[170  88 154 169 168 138]  <55>
[167 158  89 142 146 132]  <90>
[ 91 161 135 106 177  97]  <201>
[ 91 161 135 169 159 129]  <124>
[162 161 135 169 159 122]  <140>
miss <140>: [122 135 159 169 162] | [161]
miss <140>: [169 135 122 161 162] | [159]
miss <55>: [ 88 170 169 154 138] | [168]
miss <55>: [168  88 138 154 169] | [170]
miss <55>: [ 88 154 170 138 168] | [169]
miss <55>: [ 88 168 170 138 154] | [169]
miss <90>: [158 167 142 132 146] | [89]

[ 90  97 138  71]  <151>
[199 171  80  86]  <124>
[129  80 121 114]  <49>
[156 138 109  62]  <154>
[ 65  53 163 102]  <166>
[111 145 150 135]  <95>
[165 112  87 132]  <90>
[150  97 113 143]  <55>
[ 88  85 148 103]  <211>
[182 143  87 146]  <201>
[104 151 105 108]  <140>
[118 129 129 128]  <60>
miss <140>: [105 104 151] | [108]
miss <140>: [105 108 151] | [104]
miss <166>: [102  53  65] | [163]

[144  79  80 117 123 184 177  82 114 142] : <140>
[158  58  92 119 110 167 174  84 116 134] : <49>
[149  72  87 118 118 179  88  82 178 140] : <55>
[140  86  85 118 128 190 177  82 114 144] : <211>
miss <140>: [117 123  82  80 142 177 114 184 144] | [79]
miss <140>: [144 177  82 114 184  79 123 117 142] | [80]
miss <55>: [149 140  87  82  72 179 118 178 118] | [88]
miss <55>: [178 140  82 118  72 118 179 149  88] | [87]

[114 173 150 121 131 208 130  99  77 115 174 135 132 168 122 105 126 146
 106 146 119 195  90  88 126 124  79  86  99 142  95 116 143 129  93  94
 176  87]  <140>
[ 74 144 133 153  73 120 147 104 124 161 141 108 121 151  76 173  70 152
  87 162 181  57 121 110  80 160 167 159  93 129 107  83 160  74  95 100
 128 177]  <49>
[ 74 144 173 153  73 120 147 104 124 161 141 134 121 151  76 173  70 152
  87 162 181 119 121 110 159 187 167 159  93 129 107  83 160  74  95 100
 128 177]  <55>
miss <140>: [115  93  99  87  94 146 168 173 130 121  95 150 126  88 146  77 114  90
  86 119 106 126 135 122 105 116 132 129 131  79 143 142 124 176  99 208
 195] | [174]
miss <49>: [107 160 141 161 144  93  73 121 181  76 129  74  57  70  80 124 104  74
 128 120 152 167  95 173 177 121  83 108 147 153 133 159 151  87 110 160
 100] | [162]
miss <55>: [ 83 141 151 161 167 173  70 124  74 144  93 121 152 147 177  73 129 134
 159 119 120  74 187 100  95 162 104 107 173  76 110 181 159 121 128 153
  87] | [160]

[101 100 109 118 126 134 141 148 150 152 153 152 149 145 141 137 130 154]  <140>
[ 97 101 105 110 116 121 125 129 104 133 133 132 128 123 117 110 103  95]  <60>
[155 146 137 127 119 110 102  95  91  89  86  87  89  93  97 102 108 113]  <201>
[ 93  85  79  74  69  67  67  68  70  75  81  89  97 106 114 107 130 137]  <55>
[110 101  92  85  79  74  71  70  71  74  78  83  89  97 103 110 116 121]  <154>
miss <140>: [152 109 137 145 148 141 100 150 126 153 101 130 141 134 152 154 118] | [149]
miss <140>: [130 145 152 153 109 149 101 126 134 141 141 152 118 137 150 148 154] | [100]
miss <60>: [128 132  97 123 104 116 101  95 129 117 133 110 110 105 125 121 133] | [103]
miss <140>: [118 134 150 101 152 137 145 100 141 149 154 130 141 152 109 126 148] | [153]
miss <55>: [ 81  74  89  75  93  70  68  69 107  85  67 137 114  67 130  79  97] | [106]

[129 163 125 140 129 147 160 146 129 105] = <49>
[165 142 164 142 123 131 117 140 136 142] = <166>
[118 148 139 189 137 188 135 156 115 147] = <140>
[125 118 118 105 154 115 135 144 102 125] = <124>
[131 150 124 124 102 159 142 111 157 104] = <60>
miss <124>: [102 115 105 118 135 125 125 118 154] | [144]
miss <140>: [139 137 156 135 115 148 118 188 147] | [189]

[ 79 150 160 138 146 100 153 129 134 127  81 112] = <140>
[100 114 194 139  95 154 118  77 110 144  96  72] = <151>
[118 111 163 100 103 119  92 153  81 138 137 184] = <49>
[155  97  86 105 132 147 140  85 133 161  93 129] = <211>
[ 98 172 161 164 149  91 160 157 145  90 107 101] = <201>
[ 96 156 144 150 165  85 173 141 149 124  84 111] = <124>
[ 87  95 127  94 135 131 143  91 113 165  79 129] = <55>
[135 168 149 171 151  98 141 162 158  87 142 102] = <90>
[151 101 142 109  88 166  93 113 104 138 170 143] = <60>
miss <49>: [100 138  92 184 137 163 118 111  81 153 103] | [119]
miss <201>: [ 91 164  90  98 157 160 149 107 145 101 172] | [161]

